Below is a small trained network, with its code and all its weights. Each question gives an input and a target symbol and asks what happens when units are switched off, that is, made to give their printed mean instead of their output.

import numpy as np


def w(rows, s, z=0):
    codes = np.array(rows[::2]) - 128.0
    scale = np.full(codes.shape[1], s)
    scale[-1] = z or s
    return codes * scale


def norm(h):
    return h / np.sqrt((h * h).mean(-1, keepdims=True) + 1e-5)


def f(y):
    return np.maximum(y, 0)


def softmax(a):
    e = np.exp(a - a.max(-1, keepdims=True))
    return e / e.sum(-1, keepdims=True)


def log_softmax(a):
    a = a - a.max(-1, keepdims=True)
    return a - np.log(np.exp(a).sum(-1, keepdims=True))


def net(x, mask):
    ids = ['ΔΦγεζσψω'.index(c) for c in x.split()]
    T = len(ids)
    res = E[ids] + P[:T]
    u = 0
    for l in range(3):
        q, k, v = (norm(res) @ M[l].T for M in (Q, K, V))
        z = softmax(np.where(np.tri(T) > 0, q @ k.T / 2**0.5, -1e9)) @ v
        res = res + np.where(mask[u], z, O[l][:, -1]) @ O[l][:, :-1]
        u += 1
        y = f(norm(res) @ A[l][:, :-1].T + A[l][:, -1])
        res = res + np.where(mask[u : u + 4], y, B[l][:, -1]) @ B[l][:, :-1]
        u += 4
    return log_softmax(norm(res)[-1] @ U[:, :-1].T + U[:, -1])


Q, K, V, O, A, B = {}, {}, {}, {}, {}, {}
E = w([
[40,146,170,128,169,127,137],'Δ',
[68,233,97,152,88,120,108],'Φ',
[89,110,175,144,75,133,183],'γ',
[226,157,169,121,171,73,61],'ε',
[177,115,2,163,171,75,154],'ζ',
[156,172,93,90,79,79,49],'σ',
[148,196,127,168,102,230,151],'ψ',
[95,164,158,97,100,142,74],'ω',
],0.0096)
P = w([
[203,10,60,202,167,121,194],'0',
[124,253,60,161,71,213,249],'1',
[63,249,96,173,89,133,183],'2',
[37,207,128,207,92,101,131],'3',
[111,203,146,188,135,136,145],'4',
[89,189,142,187,124,115,129],'5',
[83,179,136,171,115,105,131],'6',
[118,158,137,163,136,133,136],'7',
[82,170,149,155,120,119,138],'8',
[124,175,134,122,127,131,158],'9',
[103,154,143,150,132,111,126],'10',
[125,101,156,184,152,116,91],'11',
[117,62,159,209,164,105,50],'12',
[74,94,143,155,140,101,97],'13',
],0.003)
Q[0] = w([
[118,253,185,216,115,12,90],'0.h0',
[109,81,170,125,92,89,104],'0.h0',
],0.0046)
K[0] = w([
[144,14,148,188,151,101,186],'0.h0',
[99,116,165,166,53,171,254],'0.h0',
],0.0054)
V[0] = w([
[139,102,116,100,3,167,104],'0.h0',
[176,107,90,24,179,124,58],'0.h0',
],0.004)
O[0] = w([
[119,198,117,55,227,40,91,96],'0.h0',
[2,121,76,232,47,32,173,2],'0.h0',
],0.0044,0.0024)
A[0] = w([
[133,66,96,223,101,92,253,254],'0.n0',
[124,150,97,59,58,43,109,118],'0.n1',
[212,251,174,172,202,141,45,242],'0.n2',
[146,140,186,54,151,71,152,67],'0.n3',
],0.003,0.00088)
B[0] = w([
[153,134,254,136,115,83,93,151],'0.n0',
[129,108,124,143,155,148,199,147],'0.n1',
[79,117,59,134,133,123,180,253],'0.n2',
[170,107,134,183,158,121,120,156],'0.n3',
],0.0067,0.0055)
Q[1] = w([
[9,14,188,51,13,88,32],'1.h0',
[142,91,4,134,181,29,36],'1.h0',
],0.0033)
K[1] = w([
[68,255,114,91,67,131,135],'1.h0',
[134,91,72,30,86,186,210],'1.h0',
],0.0035)
V[1] = w([
[149,140,248,125,98,35,123],'1.h0',
[173,178,65,4,236,84,205],'1.h0',
],0.0029)
O[1] = w([
[140,2,153,82,204,65,36,217],'1.h0',
[44,16,140,72,112,245,60,245],'1.h0',
],0.0075,0.0012)
A[1] = w([
[203,83,222,252,115,133,93,229],'1.n0',
[150,110,216,46,103,206,9,2],'1.n1',
[229,99,195,11,233,127,12,135],'1.n2',
[183,151,37,164,135,115,160,241],'1.n3',
],0.0033,0.00054)
B[1] = w([
[39,186,129,83,25,207,213,198],'1.n0',
[181,252,173,67,163,135,106,188],'1.n1',
[106,221,95,118,128,66,243,254],'1.n2',
[36,102,180,228,123,174,158,173],'1.n3',
],0.0041,0.0046)
Q[2] = w([
[151,175,137,254,163,190,183],'2.h0',
[172,227,102,83,135,140,110],'2.h0',
],0.0039)
K[2] = w([
[176,149,126,57,149,51,3],'2.h0',
[93,85,132,170,126,34,93],'2.h0',
],0.0041)
V[2] = w([
[253,146,119,145,221,55,79],'2.h0',
[58,89,78,105,210,45,68],'2.h0',
],0.0043)
O[2] = w([
[184,249,150,136,126,96,114,4],'2.h0',
[67,185,61,142,253,140,172,71],'2.h0',
],0.0074,0.0013)
A[2] = w([
[160,181,158,43,137,195,26,93],'2.n0',
[182,178,66,54,139,39,23,101],'2.n1',
[51,220,200,89,91,177,127,249],'2.n2',
[146,31,89,253,158,115,135,112],'2.n3',
],0.0034,0.0013)
B[2] = w([
[149,144,57,153,131,189,28,171],'2.n0',
[168,6,97,8,52,127,219,185],'2.n1',
[210,104,137,134,203,58,103,253],'2.n2',
[188,135,136,90,151,161,2,158],'2.n3',
],0.0048,0.004)
U = w([
[178,100,245,144,58,109,152,136],'Δ',
[106,51,67,72,81,166,136,110],'Φ',
[172,170,128,76,194,187,53,105],'γ',
[167,220,140,169,181,30,209,254],'ε',
[165,71,123,224,148,96,94,91],'ζ',
[51,185,58,166,178,134,135,67],'σ',
[148,113,121,168,113,223,151,56],'ψ',
[51,58,124,120,254,163,147,82],'ω',
],0.0081,0.0023)

Each question gives the input, a string of symbols that net reads in full, and the target symbol t.
The units are the heads (2 rows each of Q, K, V and O) and the neurons (one row each of A and B). Each row of codes is followed by its name. A weight is (code - 128) times the scale printed after its matrix; where a second scale follows, it is the last column's (O, A, B and U).
mask holds one flag per unit, layer by layer, with each layer's heads first. A switched-off unit (its flag False) gives its mean, the last column of its rows in O or B, instead of its output. The means were averaged over made-up inputs and are rounded, as every weight is.
A unit's drop is (log p(t) with every unit on - log p(t) with that unit switched off) / (log p(t) with every unit on - log p(t) with every unit switched off).
The circuit of an input: a set's keep is (log p(t) with only the set's units on - log p(t) with every unit switched off) / (log p(t) with every unit on - log p(t) with every unit switched off). Starting from the 12 units with the biggest drops (on a tie, the unit counted first), units are removed one at a time, each time the one whose removal leaves the highest keep (on an exact tie, the one counted first), for as long as the keep stays at least 0.8.
circuit, biggest first: the units of the circuit, biggest drop first
unit that matters most: the unit with the biggest drop
top k neurons: the k neurons with the biggest drops, biggest first
k most important neurons of layer l: the k neurons of layer l with the biggest drops, biggest first
input ε ε γ, target Δ: top 3 neurons => [1.n0, 1.n2, 0.n2]
input γ Φ ω γ γ ε ε ψ Δ ω γ, target γ: top 3 neurons => [1.n1, 0.n2, 2.n0]
input ε ω γ, target Δ: top neuron => [1.n2]
input ω ω Δ σ ζ ε ε ε ψ ε ω, target ω: 2 most important neurons of layer 1 => [1.n0, 1.n1]
input Δ ε Φ Δ, target Δ: circuit, biggest first => [0.h0, 2.h0, 1.h0]
input Φ Δ ε, target Φ: circuit, biggest first => [1.h0, 0.n2, 2.h0]
input ε ε ω ω, target ε: circuit, biggest first => [1.h0, 0.h0]
input Φ ε Δ ε ε γ ω ε γ ζ Δ Φ, target Φ: 3 most important neurons of layer 1 => [1.n2, 1.n1, 1.n3]
input Δ ε γ ε ε ε ε ε γ ζ, target Δ: circuit, biggest first => [0.h0, 0.n0, 2.h0, 1.n0]
input γ Δ Δ ε γ ε γ ω γ Δ, target γ: top 3 neurons => [1.n1, 0.n2, 1.n3]
input ζ Φ σ ε ε, target ζ: top 2 neurons => [0.n2, 1.n3]
input Δ ε ε σ, target Δ: circuit, biggest first => [0.h0, 2.h0]
input ζ σ ζ ε, target ζ: circuit, biggest first => [0.h0, 0.n2, 1.n2]
input γ Φ Φ γ ε ε ψ ε Φ Φ ω Δ ω ω, target γ: unit that matters most => 1.n1
input ε Δ γ γ ω ω γ γ, target ε: top 2 neurons => [0.n2, 0.n0]
input ε ζ ψ, target ε: circuit, biggest first => [1.h0, 0.h0, 2.h0]
input γ ε ζ ζ, target ζ: 3 most important neurons of layer 1 => [1.n2, 1.n1, 1.n3]
input ε ε γ Δ γ, target ε: circuit, biggest first => [1.h0, 0.h0, 0.n0, 2.h0]
input ε ψ Δ ε Δ Δ, target ε: 3 most important neurons of layer 0 => [0.n2, 0.n0, 0.n1]
input ζ ζ Δ ε ω, target ζ: 2 most important neurons of layer 1 => [1.n2, 1.n0]
input Φ Φ ε γ σ, target Φ: unit that matters most => 2.h0
input ζ ψ Δ γ ε Δ σ, target Φ: 2 most important neurons of layer 0 => [0.n0, 0.n2]
